[[66.754, 168.682, 58.685, -22.840, 24.625, 81.628, 43.991], [140.881, 90.516, 59.473, -42.965, 9.751, -42.443, 56.900], [1.364, 24.874, 3.227, 50.082, 17.194, 16.853, -141.138]] 90.516
[[-0.07, 0.09, 0.16, 0.09, -0.04, 0.02], [-0.17, 0.00, 0.08, -0.07, -0.13, -0.07]] 0.00
[[1.6, 1.3, 0.1, -1.7, 0.8, 1.7], [1.2, 1.0, 0.3, -0.6, 0.7, 1.1]] 1.0
[[-10.803, 1.902, 17.760, -5.005, -14.915], [-4.695, -5.617, -6.383, -5.264, -3.705]] -5.617
[[0.002, 0.107, 0.088, 0.026, -0.067], [0.023, 0.067, 0.064, 0.031, 0.012], [-0.065, 0.154, 0.123, -0.021, -0.204]] 0.067
[[-197.729, 100.641, -162.828, 186.732, 58.300], [74.246, 191.514, -81.402, 31.264, -195.715]] 191.514
[[-0.20, -0.17, -0.23, -0.19, -0.20, -0.18], [0.10, 0.11, 0.09, 0.13, 0.11, 0.07], [0.06, 0.08, 0.05, 0.07, 0.06, 0.04]] 0.11
[[0.01, 0.04, 0.11, 0.15], [-0.02, 0.19, 0.09, 0.11], [-0.20, 0.14, -0.04, 0.13]] 0.19
[[66.60, 13.38, 139.24, -186.18], [-67.02, 17.04, -69.25, -84.31]] 17.04
---
[+2.85, +4.62, -2.30, +3.12, +0.11, +4.39, +5.02] ⇒ +4.62

[[-0.84, -0.74, +4.41, -4.15],
[+0.02, +2.06, +4.10, -5.83],
[-0.90, -2.13, -0.60, +6.64]] ⇒ +4.41

[+3.30, -7.02, -6.88, -3.79, +1.02, +4.73, -3.21] ⇒ +3.30

[[+0.55, -1.44, +0.93, -3.70],
[-4.85, -1.71, +2.38, -2.57],
[+2.56, +3.13, -5.07, -1.71]] ⇒ +2.56

[[-2.31, +2.60, +5.05, +2.03, +0.64, +1.94],
[-4.81, +6.03, +6.24, +1.00, -0.07, -0.19]] ⇒ +6.03

[[+1.61, -4.19, +2.19, -3.22, -1.40, +1.43],
[-2.16, +4.06, +4.59, -0.92, -3.21, +1.63],
[+1.94, +5.08, -5.23, +5.10, -0.83, -5.53]] ⇒ +5.08

[[-5.37, +3.23, +5.29, +0.79],
[-0.99, -2.00, +1.20, -1.56]] ⇒ +3.23

[-6.21, +5.95, +0.78, +0.52] ⇒ +0.78

[[-2.75, +0.38, -1.29, +0.23],
[-5.46, +1.65, -2.41, -1.83],
[+1.76, +1.00, -0.19, +0.87]] ⇒ +1.65

[-1.15, -0.79, -5.76, +3.44, -4.72] ⇒ -0.79
---
 0.401   0.602   1.151  -0.918 ans = 1.151, -0.918

 0.05  -0.09  -0.07  -0.08   0.12  -0.01
-0.01  -0.02   0.00  -0.13   0.00  -0.01
ans = 0.12, -0.13

  44.33    44.65   124.96    62.95   -15.28
 -20.74    73.27    60.31    76.92    44.75
 198.91  -133.19   -43.31   211.74   -28.52
ans = 211.74, -133.19

 1.415   0.692  -0.237  -1.219 ans = 1.415, -1.219

-16.29   16.21  -11.28   11.48   -1.98  -15.02   -3.40 ans = 16.21, -16.29

  5.023  -11.961    3.636   11.936 ans = 11.936, -11.961

-17.740  -15.555  -11.722   -3.674   12.576
 -4.039  -14.708   -6.895  -13.006   -0.443
ans = 12.576, -17.740
---
0.027,0.107,-0.178,-0.233,-0.038,-0.203,-0.150
-0.145,-0.065,0.020,-0.009,-0.077,-0.020,0.135
-0.215,-0.193,0.126,0.033,-0.226,-0.044,0.122
| -0.020

7.162,-4.589,11.317,-15.421
10.056,2.004,6.106,-16.469
| 11.317

-1.642,-1.075,-1.067,-1.672,-0.598,0.129,1.270
-1.848,-1.092,-1.143,-1.835,-0.598,0.246,1.568
| 0.129

-0.224,-0.041,-0.084,0.031,-0.091
0.176,0.232,0.014,-0.039,0.060
0.042,0.075,0.059,0.013,0.055
| -0.039

0.10,0.11,-0.14,0.00,0.19,0.16,0.09
0.15,-0.22,0.13,-0.06,-0.07,0.00,0.15
| 0.16

5.40,-87.57,51.54,-127.27,-123.78,134.52
-100.38,-143.11,-34.39,-115.15,15.97,-242.11
-144.47,-104.46,-104.68,-157.46,-100.12,-40.60
| 15.97

0.019,0.032,0.009,0.085,-0.054
0.015,-0.113,0.141,0.080,-0.136
0.022,0.235,-0.141,-0.065,0.228
| 0.080

-0.6,2.1,-0.3,0.0,0.5,0.7
-0.9,2.1,-0.7,-1.2,-0.5,-0.6
| 0.5
